Below is a small trained network, with its code and all its weights. Each question gives an input and a class and asks what happens when units are switched off, that is, made to give their printed mean instead of their output.

import numpy as np


def w(rows, s, z=0):
    codes = np.array(rows[::2]) - 128.0
    scale = np.full(codes.shape[1], s)
    scale[-1] = z or s
    return codes * scale


def f(y):
    return np.maximum(y, 0)


def log_softmax(a):
    a = a - a.max(-1, keepdims=True)
    return a - np.log(np.exp(a).sum(-1, keepdims=True))


def net(x, mask):
    res = np.array(x, float).reshape(1, 5) / 4 @ E
    y = f(res @ A[0][:, :-1].T + A[0][:, -1])
    res = res + np.where(mask, y, B[0][:, -1]) @ B[0][:, :-1]
    return log_softmax(res[-1] @ U[:, :-1].T + U[:, -1])


A, B = {}, {}
E = w([
[23,68,2],'x0',
[155,62,168],'x1',
[137,188,67],'x2',
[133,128,126],'x3',
[127,130,128],'x4',
],0.0071)
A[0] = w([
[179,32,92,78],'N1',
[88,50,94,192],'N2',
[168,163,154,59],'N3',
[196,91,161,49],'N4',
[125,156,17,88],'N5',
[142,138,161,209],'N6',
[141,121,174,249],'N7',
[60,9,120,146],'N8',
[80,132,79,219],'N9',
[183,232,123,151],'N10',
[151,125,167,229],'N11',
[145,217,169,255],'N12',
],0.013,0.0041)
B[0] = w([
[131,219,132,167],'N1',
[26,166,121,225],'N2',
[49,143,156,175],'N3',
[113,158,240,182],'N4',
[100,28,42,211],'N5',
[187,125,146,197],'N6',
[204,86,171,220],'N7',
[87,251,124,236],'N8',
[62,43,148,220],'N9',
[103,213,61,226],'N10',
[198,111,173,213],'N11',
[219,183,53,255],'N12',
],0.022,0.0077)
U = w([
[253,116,101,226],'0',
[113,235,49,95],'1',
[29,93,126,255],'2',
[75,6,74,25],'3',
[194,90,243,39],'4',
],0.0059,0.0054)

Each question gives the input, the list of numbers given to net, and the class t.
The units are the neurons (one row each of A and B). Each row of codes is followed by its name. A weight is (code - 128) times the scale printed after its matrix; where a second scale follows, it is the last column's (A, B and U).
mask holds one flag per neuron, in row order. A switched-off neuron (its flag False) gives its mean, the last column of its row in B, instead of its output. The means were averaged over made-up inputs and are rounded, as every weight is.
A unit's drop is (log p(t) with every unit on - log p(t) with that unit switched off) / (log p(t) with every unit on - log p(t) with every unit switched off).
The circuit of an input: a set's keep is (log p(t) with only the set's units on - log p(t) with every unit switched off) / (log p(t) with every unit on - log p(t) with every unit switched off). Starting from all 12 units, units are removed one at a time, each time the one whose removal leaves the highest keep (on an exact tie, the one counted first), for as long as the keep stays at least 0.8.
circuit, biggest first: the units of the circuit, biggest drop first
top k neurons: the k neurons with the biggest drops, biggest first
drop when u is switched off: that unit's drop, to one decimal
input [7,5,1,-4,4], class 2: circuit, biggest first	N12
input [-2,7,-1,8,6], class 4: circuit, biggest first	N4, N10
input [0,1,-8,8,-7], class 4: top 2 neurons	N10, N12
input [8,-2,-5,5,5], class 2: top 3 neurons	N9, N12, N10
input [-3,5,7,4,5], class 0: circuit, biggest first	N8, N2
input [2,-3,6,-1,3], class 3: circuit, biggest first	N5, N8
input [0,7,8,1,8], class 0: top 3 neurons	N8, N2, N3
input [4,-5,1,1,-8], class 3: circuit, biggest first	N5, N9
input [-3,1,-1,8,-5], class 4: top 2 neurons	N5, N4
input [4,-7,-7,-6,3], class 2: top 2 neurons	N12, N9
input [2,-5,3,-3,8], class 3: top 2 neurons	N5, N8
input [-4,-5,-8,6,-5], class 0: top 2 neurons	N12, N9
input [6,5,4,6,4], class 2: top 2 neurons	N12, N9
input [-4,8,-3,-3,-5], class 4: circuit, biggest first	N4
input [5,6,-8,-4,-5], class 1: top 2 neurons	N8, N1
input [8,-1,-1,2,5], class 2: top 2 neurons	N9, N8
input [2,-7,-7,6,1], class 2: top 2 neurons	N12, N10
input [-2,6,4,-3,1], class 0: top 2 neurons	N9, N2
input [-8,-3,-5,4,3], class 0: top 2 neurons	N12, N10
input [7,-7,5,8,-4], class 3: circuit, biggest first	N5
input [1,-5,-8,8,5], class 2: top 3 neurons	N12, N10, N1
input [1,-8,6,6,-3], class 3: drop when N5 is switched off	0.6
input [-2,3,-5,-4,1], class 4: drop when N7 is switched off	0.0
input [-2,2,-5,-5,3], class 4: drop when N9 is switched off	-0.1
input [6,-5,6,-2,4], class 3: drop when N5 is switched off	0.3
